Below is a small trained network, with its code and all its weights. Each question gives an input and a class and asks what happens when units are switched off, that is, made to give their printed mean instead of their output.

import numpy as np


def w(rows, s, z=0):
    codes = np.array(rows[::2]) - 128.0
    scale = np.full(codes.shape[1], s)
    scale[-1] = z or s
    return codes * scale


def f(y):
    return np.maximum(y, 0)


def log_softmax(a):
    a = a - a.max(-1, keepdims=True)
    return a - np.log(np.exp(a).sum(-1, keepdims=True))


def net(x, mask):
    res = np.array(x, float).reshape(1, 5) / 4 @ E
    y = f(res @ A[0][:, :-1].T + A[0][:, -1])
    res = res + np.where(mask, y, B[0][:, -1]) @ B[0][:, :-1]
    return log_softmax(res[-1] @ U[:, :-1].T + U[:, -1])


A, B = {}, {}
E = w([
[69,131,179,90,27,108,47,144,153,53,123,224],'x0',
[151,162,180,67,1,29,169,58,69,198,185,105],'x1',
[20,170,140,172,170,102,84,175,87,123,239,98],'x2',
[103,72,191,184,240,44,89,216,99,168,27,116],'x3',
[143,103,174,48,142,160,158,186,223,232,156,122],'x4',
],0.0092)
A[0] = w([
[100,106,107,126,224,139,122,173,178,162,129,113,253],'neuron 0',
[69,129,181,197,119,81,56,190,89,106,139,163,182],'neuron 1',
[92,174,115,83,52,135,169,90,109,138,188,138,159],'neuron 2',
[44,126,162,142,58,43,58,107,139,118,117,195,162],'neuron 3',
[92,115,136,97,87,156,85,89,128,92,151,171,138],'neuron 4',
[165,129,74,135,104,138,174,67,70,137,201,71,157],'neuron 5',
[47,117,119,199,247,148,94,199,109,99,150,64,157],'neuron 6',
[110,112,141,144,106,139,130,122,118,94,133,152,133],'neuron 7',
[118,123,160,119,171,153,166,216,198,169,142,95,137],'neuron 8',
[208,92,174,94,133,125,149,102,186,175,44,139,193],'neuron 9',
[80,164,108,133,140,160,110,119,155,69,157,109,155],'neuron 10',
[140,138,80,120,89,171,150,88,139,99,163,191,123],'neuron 11',
[118,152,108,133,159,83,101,139,87,75,81,165,198],'neuron 12',
[171,158,40,139,113,167,128,129,166,104,130,130,110],'neuron 13',
[76,117,75,166,206,134,74,162,101,106,142,89,139],'neuron 14',
[100,172,124,154,100,26,79,207,71,106,82,131,166],'neuron 15',
[143,177,111,129,145,108,199,107,110,148,171,104,143],'neuron 16',
[199,141,41,158,88,205,128,66,157,147,144,141,141],'neuron 17',
[150,139,95,123,146,109,135,127,80,205,149,36,154],'neuron 18',
[183,124,114,95,146,200,171,105,203,118,169,143,147],'neuron 19',
[134,172,107,88,85,163,114,91,162,98,117,165,180],'neuron 20',
[93,141,93,121,192,99,61,153,82,129,140,123,164],'neuron 21',
[122,125,103,106,81,122,104,100,118,117,85,140,164],'neuron 22',
],0.011,0.0054)
B[0] = w([
[126,126,117,95,151,211,122,120,153,191,65,199,213],'neuron 0',
[155,98,254,134,147,179,112,163,154,176,120,90,243],'neuron 1',
[114,202,147,88,75,73,65,69,80,112,146,125,225],'neuron 2',
[151,120,216,107,120,158,180,112,108,115,209,86,254],'neuron 3',
[116,127,135,33,138,131,131,108,42,98,166,109,194],'neuron 4',
[143,147,102,171,43,68,102,75,193,124,103,78,214],'neuron 5',
[55,153,136,131,160,123,48,164,202,215,114,177,245],'neuron 6',
[130,147,144,101,147,174,134,137,133,122,150,74,158],'neuron 7',
[125,103,103,80,50,227,155,112,60,145,48,203,195],'neuron 8',
[182,96,89,204,165,78,216,116,74,116,166,192,226],'neuron 9',
[53,192,137,104,151,121,72,185,125,103,128,113,176],'neuron 10',
[76,131,103,80,146,124,101,182,131,101,129,44,193],'neuron 11',
[169,89,139,146,184,121,134,131,167,151,157,80,200],'neuron 12',
[153,38,67,95,113,136,100,223,137,87,84,104,172],'neuron 13',
[61,98,129,135,186,101,58,168,163,136,97,152,205],'neuron 14',
[104,77,202,181,138,165,146,106,129,168,156,95,231],'neuron 15',
[116,124,108,160,57,110,102,68,158,145,63,140,184],'neuron 16',
[133,121,36,79,121,100,124,154,137,87,22,81,206],'neuron 17',
[153,181,113,198,70,151,113,73,129,145,62,185,202],'neuron 18',
[163,127,55,108,97,144,177,162,98,115,89,110,193],'neuron 19',
[76,166,134,76,141,73,157,165,72,61,180,89,198],'neuron 20',
[100,167,165,95,180,161,128,123,215,172,133,149,192],'neuron 21',
[189,127,123,128,157,84,182,147,127,98,156,59,175],'neuron 22',
],0.0082,0.018)
U = w([
[128,159,71,175,56,99,103,24,158,156,99,114,160],'0',
[53,133,152,132,202,168,37,152,223,206,107,188,98],'1',
[176,98,114,186,191,49,198,104,112,140,130,169,231],'2',
[160,111,109,106,121,209,171,125,94,177,92,245,225],'3',
[107,136,33,89,141,132,121,186,131,77,103,55,116],'4',
[154,103,254,136,149,185,138,126,130,145,135,89,101],'5',
[87,173,182,75,116,128,111,88,68,88,176,98,97],'6',
[139,76,84,170,181,125,46,148,130,120,117,144,3],'7',
],0.0097,0.0017)

Each question gives the input, the list of numbers given to net, and the class t.
The units are the neurons (one row each of A and B). Each row of codes is followed by its name. A weight is (code - 128) times the scale printed after its matrix; where a second scale follows, it is the last column's (A, B and U).
mask holds one flag per neuron, in row order. A switched-off neuron (its flag False) gives its mean, the last column of its row in B, instead of its output. The means were averaged over made-up inputs and are rounded, as every weight is.
A unit's drop is (log p(t) with every unit on - log p(t) with that unit switched off) / (log p(t) with every unit on - log p(t) with every unit switched off).
The circuit of an input: a set's keep is (log p(t) with only the set's units on - log p(t) with every unit switched off) / (log p(t) with every unit on - log p(t) with every unit switched off). Starting from the 12 units with the biggest drops (on a tie, the unit counted first), units are removed one at a time, each time the one whose removal leaves the highest keep (on an exact tie, the one counted first), for as long as the keep stays at least 0.8.
units of the circuit, in order: the units of the circuit, biggest drop first
k most important neurons: the k neurons with the biggest drops, biggest first
drop when u is switched off: that unit's drop, to one decimal
input [7,6,-5,2,7], class 6: 2 most important neurons => (neuron 3; neuron 2)
input [-6,-7,-4,-7,6], class 4: units of the circuit, in order => (neuron 17)
input [2,2,4,4,-5], class 5: 3 most important neurons => (neuron 3; neuron 1; neuron 15)
input [-4,8,-8,3,-1], class 0: 4 most important neurons => (neuron 5; neuron 18; neuron 16; neuron 3)
input [-6,-5,5,-7,0], class 4: 4 most important neurons => (neuron 17; neuron 19; neuron 13; neuron 1)
input [8,-4,2,-2,-2], class 5: 4 most important neurons => (neuron 1; neuron 2; neuron 12; neuron 3)
input [2,2,5,-1,7], class 3: 2 most important neurons => (neuron 8; neuron 20)
input [-7,-6,-3,8,8], class 3: 2 most important neurons => (neuron 8; neuron 9)
input [6,8,-8,4,-1], class 2: 2 most important neurons => (neuron 9; neuron 1)
input [-6,3,5,2,6], class 3: 2 most important neurons => (neuron 8; neuron 18)
input [8,0,0,0,-4], class 5: 2 most important neurons => (neuron 1; neuron 15)
input [-6,-6,-3,-4,2], class 4: 2 most important neurons => (neuron 17; neuron 13)
input [-1,6,-5,0,8], class 3: 2 most important neurons => (neuron 8; neuron 9)
input [7,1,-8,3,2], class 2: units of the circuit, in order => (neuron 9)
input [6,1,-3,6,-8], class 5: drop when neuron 15 is switched off => 0.0
input [0,6,-8,-4,0], class 4: drop when neuron 20 is switched off => 0.2
input [4,-2,-8,8,6], class 3: drop when neuron 8 is switched off => 0.1
